[[-251  543 -534  -77 -534]
 [ -36  698 -392  -77 -392]] 543

[[526 555 804 111 400 583 907]
 [789 567 416 914 491 398 718]] 555

[[ 44 -27  10  10]
 [  0  -6   5 -41]] -27

[[72 84 67 95]
 [72 22 77 74]] 84

[[ -64 -133 -283 -357]
 [ 490  508  -39 -794]] -133

[[3 3 5 3 4 4 0]
 [4 2 5 4 2 9 1]] 3

[[2 7 2 4]
 [3 7 5 4]] 7

[[7955 7625 8797 3265 2202 1615 6774]
 [8285 7717 8823 3271 2076 1402 7104]] 7625

[[555 372 556 191  45 149]
 [558 627 117  61 492 759]] 372

[[-32  34  15 -13 -15]
 [ 28  17 -25 -31  43]] 34
---
((-0.03, 0.15, -0.21, -0.10, -0.21), (-0.12, -0.04, -0.03, 0.10, 0.12)) -> 0.12
(-112.328, -99.502, 155.638, -102.932, -144.164) -> -144.164
(-1.2, -1.5, 0.6, -0.4, 0.9, 1.9, 0.7) -> 0.7
(0.140, -0.116, -0.122, -0.194, -0.147, 0.119, 0.018) -> 0.018
(0.091, -0.021, -0.024, -0.183, 0.128) -> 0.128
(0.00, 0.11, -0.02, -0.04, -0.16, -0.06) -> -0.06
---
[17, 79, 53, 91] >> 79
[4, 5, 3, 8, 1, 7] >> 5
[2, 8, 5, 7] >> 8
[573, 82, -497, 562, 673, 143, -598] >> 82
[37, 40, -45, 44, 28, 36] >> 40
[-758, 501, 24, -75] >> 501
[1883, 2833, 9364, 4888, 5035, 2036] >> 2833
[45, 7, 2, -26] >> 7
[8, 1, 3, 2] >> 1
---
[[  0.0   1.8 -21.4 -16.1  27.2 -29.4]
 [ 19.9 -18.5  19.5  28.5 -55.3  73.6]
 [-25.5  13.4  23.5   5.4 -14.2   2.7]] >> 28.5

[[-76.4   4.7  13.9  32.7]
 [-49.9  23.0   1.9 -11.4]] >> 4.7

[[ 13.5  18.2  56.0 -44.9]
 [  8.0   0.9  31.0  14.4]
 [ -3.4  15.5 -20.3  -4.3]] >> 0.9

[[-12.2  51.8   8.7  26.5 -38.3 -78.5 -39.8]
 [  1.2 -35.3   7.5  28.9 -54.2 -77.3  15.0]] >> -38.3

[[-11.5 -50.4   5.3  44.2  35.3  53.1]
 [-44.5  52.3  34.0  18.8 -62.3   1.9]
 [-13.3  53.9 -25.8   9.3  22.7   2.9]] >> 18.8

[[-17.6 -34.7  -8.3 -26.3]
 [ 23.1  27.4  -7.6  55.9]] >> -34.7

[[-12.1 -35.6 -13.1  -4.1]
 [ 41.6  11.5  -7.5  16.2]
 [-57.9  17.2 -14.6  -3.5]] >> 11.5

[[  0.2  -1.1  -0.8  -0.3   1.1]
 [ 68.1   6.1   8.1  11.0 -59.1]] >> -0.8

[[ 69.5  46.9  45.5  14.8  30.0]
 [-57.1 -29.8 -38.1  15.0 -15.9]] >> 45.5
---
[[-45.5  -8.1  70.5  34.6  22.4  -7.9 -19.7]
 [-10.9  47.5  -2.8  18.9 -76.6 -74.3  53.8]] -> 70.5

[[  8.7 -18.3  19.1  -8.0  34.8  16.3 -57.8]
 [-30.9   2.7   5.0  -9.9 -28.3 -14.6  14.3]
 [-11.9  27.3   0.6  10.7   4.9  16.3  16.0]] -> 19.1

[[ 59.9   7.3 -44.8 -13.6]
 [ 39.9 -21.7 -20.4   7.7]] -> -44.8

[[-58.1 -24.9  44.1 -15.4  28.7   4.0]
 [-32.2 -17.3  25.4 -17.5  40.6  22.7]] -> 44.1

[-37.7  38.6 -42.5  72.6 -20.5 -56.3 -18.0] -> -42.5

[ 58.5  23.1   1.3 -46.6  -2.1 -29.0] -> 1.3

[[ 45.6 -55.7 -45.8   5.7]
 [-40.7  53.6  56.9  60.5]
 [ 37.8 -42.9 -31.4  61.2]] -> -45.8

[[-77.6  -6.8  19.6   4.9 -53.4   1.1]
 [ 39.8  48.0  33.0   4.8  29.6 -20.2]
 [ 32.2  -2.1 -13.6  -3.3  23.7   2.4]] -> 19.6

[ 31.6  16.5  30.8 -18.2  61.9  -3.3] -> 30.8

[ 10.3   8.7 -60.5 -21.7 -11.6 -23.9] -> -60.5
---
[47.1 11.6 41.5  6.6 19.6 17.7 66.2]	47.1
[ -3.2  17.7  38.0 -57.8]	-3.2
[-42.6  57.3  19.9  58.9]	-42.6
[ 69.3  16.5 -40.3   1.8 -32.2 -48.6]	69.3
[-21.6  17.5 -12.1 -16.3  49.5  60.4]	-21.6
[45.4  2.9  6.5  0.6 19.9 77.6 -0.3]	45.4
[  1.7  44.1 -21.1 -39.5  23.7 -64.8]	1.7
---
[-29.3  -7.3  58.0 -41.8  50.4 -11.3] → -29.3
[-64.7 -56.6  48.5 -47.3] → -64.7
[-67.5 -16.2  -2.6 -49.5  39.8] → -67.5
[ 20.0   5.1 -56.5  14.1 -16.1  12.2] → 20.0
[ 65.1 -31.9 -33.4 -52.4] → 65.1
[ 10.6 -42.5  22.1 -32.5 -24.8 -66.0] → 10.6
---
[[-21.3 -20.4  -1.1 -24.2  31.8  65.8 -15.3]
 [ 12.0 -36.7 -39.0 -73.8   7.3  -6.2  18.2]] ==> 18.2

[[-18.0 -55.8  53.2 -11.6  -4.9  -5.4 -25.6]
 [-52.8   4.7  -2.9  -7.4 -39.5 -26.3  14.6]
 [  5.5  64.5  -7.2  28.0   1.1   4.4  16.4]] ==> 14.6

[[ 18.6 -18.1 -16.2  43.8  41.7  34.6]
 [ 21.3 -20.2 -22.3  53.8  70.5  26.8]] ==> 26.8

[[ 26.1 -67.4  63.2  48.5  -3.0]
 [ 18.7  -5.0  63.2  24.4  10.3]] ==> 10.3

[[-34.7  -7.4 -24.8  20.6 -45.4   6.9]
 [-27.6 -33.1 -25.2   4.2 -58.3 -26.8]
 [ 18.2  20.4 -35.0 -38.7  -5.3 -28.1]] ==> -26.8

[[-51.0  11.3 -38.8  66.6]
 [ 32.9  58.9  28.7  27.8]] ==> 27.8

[[ 68.7  49.1  -4.8  25.0   0.1  17.4  18.0]
 [-18.2  24.4  10.0  11.9  15.1  26.6  -6.9]] ==> -6.9
